Below is a small trained network, with its code and all its weights. Each question gives an input and a class and asks what happens when units are switched off, that is, made to give their printed mean instead of their output.

import numpy as np


def w(rows, s, z=0):
    codes = np.array(rows[::2]) - 128.0
    scale = np.full(codes.shape[1], s)
    scale[-1] = z or s
    return codes * scale


def norm(h):
    return h / np.sqrt((h * h).mean(-1, keepdims=True) + 1e-5)


def f(y):
    return np.maximum(y, 0)


def log_softmax(a):
    a = a - a.max(-1, keepdims=True)
    return a - np.log(np.exp(a).sum(-1, keepdims=True))


def net(x, mask):
    res = np.array(x, float).reshape(1, 5) / 4 @ E
    u = 0
    for l in range(3):
        y = f(norm(res) @ A[l][:, :-1].T + A[l][:, -1])
        res = res + np.where(mask[u : u + 9], y, B[l][:, -1]) @ B[l][:, :-1]
        u += 9
    return log_softmax(norm(res)[-1] @ U[:, :-1].T + U[:, -1])


A, B = {}, {}
E = w([
[165,38,55,181,156],'x0',
[112,136,124,129,110],'x1',
[138,131,133,133,121],'x2',
[254,162,135,77,97],'x3',
[107,113,95,141,59],'x4',
],0.0086)
A[0] = w([
[95,136,127,208,143,2],'0.n0',
[94,119,174,157,6,143],'0.n1',
[140,101,35,183,142,74],'0.n2',
[88,201,211,128,71,112],'0.n3',
[54,112,106,164,145,36],'0.n4',
[132,155,88,190,141,128],'0.n5',
[106,112,120,150,76,139],'0.n6',
[146,20,112,154,215,135],'0.n7',
[194,109,115,62,128,158],'0.n8',
],0.011,0.0028)
B[0] = w([
[84,90,75,108,111,173],'0.n0',
[156,105,254,88,164,220],'0.n1',
[182,157,209,162,111,209],'0.n2',
[158,92,148,124,126,254],'0.n3',
[103,149,79,77,102,211],'0.n4',
[142,104,152,150,139,163],'0.n5',
[101,82,136,100,156,177],'0.n6',
[112,150,167,148,110,247],'0.n7',
[63,76,104,86,116,201],'0.n8',
],0.0087,0.0069)
A[1] = w([
[146,131,116,100,235,78],'1.n0',
[126,74,206,132,145,206],'1.n1',
[106,155,116,132,139,88],'1.n2',
[117,112,128,195,136,37],'1.n3',
[189,159,110,122,105,163],'1.n4',
[4,86,159,176,114,120],'1.n5',
[143,170,108,183,64,188],'1.n6',
[167,122,94,95,131,5],'1.n7',
[154,82,79,142,164,188],'1.n8',
],0.012,0.0022)
B[1] = w([
[154,25,99,170,174,148],'1.n0',
[129,71,254,115,204,252],'1.n1',
[159,7,173,89,201,133],'1.n2',
[186,252,91,156,31,152],'1.n3',
[91,105,68,58,30,148],'1.n4',
[223,96,58,37,127,236],'1.n5',
[190,42,213,225,188,139],'1.n6',
[81,103,97,23,108,137],'1.n7',
[130,186,226,92,46,140],'1.n8',
],0.0062,0.011)
A[2] = w([
[137,82,110,191,109,116],'2.n0',
[136,166,107,16,72,177],'2.n1',
[67,79,48,119,142,111],'2.n2',
[174,125,89,92,200,129],'2.n3',
[111,210,160,172,167,24],'2.n4',
[98,214,127,132,197,4],'2.n5',
[234,121,89,181,92,153],'2.n6',
[105,126,139,205,2,84],'2.n7',
[14,127,81,73,215,162],'2.n8',
],0.0097,0.0032)
B[2] = w([
[167,247,192,61,134,151],'2.n0',
[121,5,87,189,51,254],'2.n1',
[165,145,100,62,17,162],'2.n2',
[132,20,105,176,101,192],'2.n3',
[114,107,199,107,70,129],'2.n4',
[58,78,156,9,139,128],'2.n5',
[69,107,253,17,101,181],'2.n6',
[157,73,212,117,140,142],'2.n7',
[184,159,176,156,36,194],'2.n8',
],0.006)
U = w([
[176,29,193,123,121,144],'0',
[212,169,252,115,101,210],'1',
[197,129,189,107,67,224],'2',
[144,113,68,38,35,163],'3',
[225,56,133,122,254,214],'4',
[115,233,107,142,191,81],'5',
[176,233,69,185,146,5],'6',
[26,176,57,217,242,5],'7',
],0.008,0.0033)

Each question gives the input, the list of numbers given to net, and the class t.
The units are the neurons (one row each of A and B). Each row of codes is followed by its name. A weight is (code - 128) times the scale printed after its matrix; where a second scale follows, it is the last column's (A, B and U).
mask holds one flag per neuron, layer by layer. A switched-off neuron (its flag False) gives its mean, the last column of its row in B, instead of its output. The means were averaged over made-up inputs and are rounded, as every weight is.
A unit's drop is (log p(t) with every unit on - log p(t) with that unit switched off) / (log p(t) with every unit on - log p(t) with every unit switched off).
The circuit of an input: a set's keep is (log p(t) with only the set's units on - log p(t) with every unit switched off) / (log p(t) with every unit on - log p(t) with every unit switched off). Starting from the 12 units with the biggest drops (on a tie, the unit counted first), units are removed one at a time, each time the one whose removal leaves the highest keep (on an exact tie, the one counted first), for as long as the keep stays at least 0.8.
circuit, biggest first: the units of the circuit, biggest drop first
most important unit: the unit with the biggest drop
top k neurons: the k neurons with the biggest drops, biggest first
top k neurons in layer l: the k neurons of layer l with the biggest drops, biggest first
drop of u: that unit's drop, to one decimal
input [8,1,-3,-7,2], class 1: circuit, biggest first => 0.n2, 1.n3, 2.n0, 1.n8
input [-3,-3,-1,4,-1], class 3: circuit, biggest first => 0.n1, 0.n2, 1.n1
input [1,4,2,-8,3], class 3: most important unit => 0.n4
input [7,2,-4,-8,-2], class 3: top 3 neurons => 1.n5, 0.n4, 0.n1
input [-5,-5,0,8,-6], class 3: circuit, biggest first => 0.n1, 1.n4, 1.n1, 0.n2
input [-4,-3,-3,-8,-8], class 3: circuit, biggest first => 0.n1, 0.n2, 0.n4, 1.n5
input [6,3,5,-6,0], class 1: top 3 neurons in layer 2 => 2.n6, 2.n0, 2.n1
input [6,2,2,-5,-3], class 1: top 2 neurons => 0.n2, 1.n3
input [-5,-3,-6,-7,-3], class 3: top 3 neurons in layer 0 => 0.n1, 0.n4, 0.n2
input [-3,-3,-1,8,3], class 3: top 2 neurons in layer 1 => 1.n1, 1.n4
input [7,2,-1,-2,1], class 1: top 2 neurons => 0.n2, 1.n3
input [3,5,-6,-7,5], class 3: top 2 neurons => 0.n4, 1.n5
input [1,5,4,-8,-7], class 3: top 2 neurons in layer 1 => 1.n1, 1.n5
input [8,-5,-1,-7,-7], class 1: top neuron => 1.n3
input [-1,4,-3,7,-2], class 3: top 2 neurons => 0.n1, 1.n1
input [-2,-5,-7,2,8], class 4: drop of 1.n1 => 0.1
input [1,-2,4,7,-7], class 3: drop of 1.n7 => 0.2
input [7,-2,3,-2,6], class 1: drop of 0.n2 => 0.2
input [-3,5,-3,-4,8], class 4: drop of 0.n1 => 0.9
input [-1,-1,-1,-1,7], class 4: top neuron => 0.n6
